Here is a tiny trained network, its code and every weight. The questions are about switching its units off for an input and a target symbol, where a switched-off unit gives its printed mean instead of its output.

import numpy as np


def w(rows, s, z=0):
    codes = np.array(rows[::2]) - 128.0
    scale = np.full(codes.shape[1], s)
    scale[-1] = z or s
    return codes * scale


def f(y):
    return y / 2 * (1 + np.tanh(0.7978845608 * (y + 0.044715 * y**3)))


def softmax(a):
    e = np.exp(a - a.max(-1, keepdims=True))
    return e / e.sum(-1, keepdims=True)


def log_softmax(a):
    a = a - a.max(-1, keepdims=True)
    return a - np.log(np.exp(a).sum(-1, keepdims=True))


def net(x, mask):
    ids = ['αγζηθλμξπσψω'.index(c) for c in x.split()]
    T = len(ids)
    res = E[ids] + P[:T]
    u = 0
    for l in range(2):
        r = res
        for j in range(2):
            rows = slice(2 * j, 2 * j + 2)
            q, k, v = (r @ M[l][rows].T for M in (Q, K, V))
            z = softmax(np.where(np.tri(T) > 0, q @ k.T / 2**0.5, -1e9)) @ v
            o = O[l][rows]
            res = res + np.where(mask[u + j], z, o[:, -1]) @ o[:, :-1]
        u += 2
        y = f(res @ A[l][:, :-1].T + A[l][:, -1])
        res = res + np.where(mask[u : u + 8], y, B[l][:, -1]) @ B[l][:, :-1]
        u += 8
    return log_softmax(res[-1] @ U[:, :-1].T + U[:, -1])


Q, K, V, O, A, B = {}, {}, {}, {}, {}, {}
E = w([
[54,158,148],'α',
[193,10,84],'γ',
[160,189,158],'ζ',
[133,161,112],'η',
[50,165,141],'θ',
[152,190,140],'λ',
[76,115,246],'μ',
[145,116,77],'ξ',
[56,135,185],'π',
[50,142,123],'σ',
[65,122,222],'ψ',
[147,114,190],'ω',
],0.014)
P = w([
[1,139,89],'0',
[18,120,82],'1',
[33,123,87],'2',
[60,131,107],'3',
[83,158,135],'4',
[100,161,149],'5',
[110,168,153],'6',
[122,181,166],'7',
[133,179,172],'8',
[141,183,176],'9',
[140,171,164],'10',
[156,185,184],'11',
[164,194,191],'12',
[161,196,186],'13',
],0.0068)
Q[0] = w([
[15,142,212],'L0H0',
[235,122,39],'L0H0',
[195,114,82],'L0H1',
[3,73,164],'L0H1',
],0.0069)
K[0] = w([
[177,8,238],'L0H0',
[218,168,21],'L0H0',
[144,128,117],'L0H1',
[108,1,159],'L0H1',
],0.0065)
V[0] = w([
[56,100,134],'L0H0',
[103,153,1],'L0H0',
[101,58,97],'L0H1',
[54,126,174],'L0H1',
],0.0059)
O[0] = w([
[145,75,128,227],'L0H0',
[123,80,2,49],'L0H0',
[128,114,165,117],'L0H1',
[178,146,160,254],'L0H1',
],0.0065,0.0032)
A[0] = w([
[205,194,70,79],'L0N0',
[188,128,21,239],'L0N1',
[245,32,77,70],'L0N2',
[59,132,180,23],'L0N3',
[47,158,163,3],'L0N4',
[27,220,115,133],'L0N5',
[122,96,116,129],'L0N6',
[139,162,164,14],'L0N7',
],0.011,0.0042)
B[0] = w([
[74,196,84,135],'L0N0',
[93,189,107,158],'L0N1',
[49,160,222,146],'L0N2',
[86,165,125,193],'L0N3',
[42,114,81,183],'L0N4',
[108,122,245,254],'L0N5',
[119,109,213,117],'L0N6',
[172,67,115,140],'L0N7',
],0.012,0.0054)
Q[1] = w([
[221,9,121],'L1H0',
[216,23,122],'L1H0',
[77,144,231],'L1H1',
[138,192,170],'L1H1',
],0.011)
K[1] = w([
[4,167,204],'L1H0',
[30,189,163],'L1H0',
[115,25,194],'L1H1',
[225,105,199],'L1H1',
],0.012)
V[1] = w([
[166,104,145],'L1H0',
[145,163,71],'L1H0',
[32,219,170],'L1H1',
[254,60,112],'L1H1',
],0.0094)
O[1] = w([
[171,1,128,124],'L1H0',
[130,198,248,101],'L1H0',
[159,169,184,252],'L1H1',
[145,115,121,7],'L1H1',
],0.0069,0.018)
A[1] = w([
[164,4,13,105],'L1N0',
[135,26,60,1],'L1N1',
[197,92,10,118],'L1N2',
[114,143,119,229],'L1N3',
[98,151,116,254],'L1N4',
[64,131,44,214],'L1N5',
[185,255,69,87],'L1N6',
[83,192,163,4],'L1N7',
],0.0092,0.0074)
B[1] = w([
[42,254,205,124],'L1N0',
[89,43,228,125],'L1N1',
[85,173,229,125],'L1N2',
[186,53,152,210],'L1N3',
[188,111,117,254],'L1N4',
[194,29,104,129],'L1N5',
[29,161,60,168],'L1N6',
[60,102,54,240],'L1N7',
],0.0097,0.0085)
U = w([
[2,17,177,94],'α',
[115,142,218,93],'γ',
[136,120,214,62],'ζ',
[107,122,115,72],'η',
[113,217,126,37],'θ',
[115,98,141,29],'λ',
[115,197,88,100],'μ',
[127,193,130,38],'ξ',
[111,132,134,23],'π',
[253,49,142,255],'σ',
[68,125,42,135],'ψ',
[109,153,104,87],'ω',
],0.0086)

Each question gives the input, a string of symbols that net reads in full, and the target symbol t.
The units are the heads (2 rows each of Q, K, V and O) and the neurons (one row each of A and B). Each row of codes is followed by its name. A weight is (code - 128) times the scale printed after its matrix; where a second scale follows, it is the last column's (O, A, B and U).
mask holds one flag per unit, layer by layer, with each layer's heads first. A switched-off unit (its flag False) gives its mean, the last column of its rows in O or B, instead of its output. The means were averaged over made-up inputs and are rounded, as every weight is.
A unit's drop is (log p(t) with every unit on - log p(t) with that unit switched off) / (log p(t) with every unit on - log p(t) with every unit switched off).
most important unit: the unit with the biggest drop
top k neurons: the k neurons with the biggest drops, biggest first
heads that matter: for each layer, one digit per head in row order, 1 if its drop is at least 0.15 and else 0, layers parted by /
drop of u: that unit's drop, to one decimal
input ω ζ θ ω μ ψ γ η ω ζ ω λ, target σ: most important unit	L1H1
input ω ω γ σ μ λ ψ π ξ α γ θ η ξ, target ψ: top 2 neurons	(L1N6; L0N5)
input ζ λ ψ μ λ θ θ ω ζ, target σ: top 4 neurons	(L0N4; L0N3; L0N1; L1N7)
input ζ ψ ω γ ξ ξ ω η ψ ζ α λ ξ θ, target α: top 3 neurons	(L0N5; L0N4; L1N7)
input μ λ λ λ ω ω ω γ η α, target α: heads that matter	10 / 00
input σ α θ ξ σ μ α η ω, target σ: heads that matter	00 / 00
input θ λ ζ ω π ψ σ λ ω γ, target α: heads that matter	00 / 00
input μ μ η γ π μ η ω ζ ω σ ζ θ, target α: heads that matter	10 / 00
input α θ ψ ω ω γ ξ, target σ: top 2 neurons	(L1N5; L1N7)
input ξ α α α λ γ ξ, target ψ: top 3 neurons	(L0N1; L1N6; L0N5)
input ζ σ ψ λ γ, target α: top 2 neurons	(L0N2; L1N7)
input λ ω ξ, target σ: top 3 neurons	(L1N5; L0N2; L1N7)
input θ ω α η λ σ ζ α ζ ζ γ σ γ, target γ: drop of L1N1	0.0
input ψ σ ω α μ λ ω ω ψ π γ γ ω η, target σ: drop of L0H0	0.1
input ω π σ σ ξ μ ξ π ψ ψ ζ γ π γ, target γ: most important unit	L0N2
input ω ω ζ, target σ: drop of L0N0	0.1
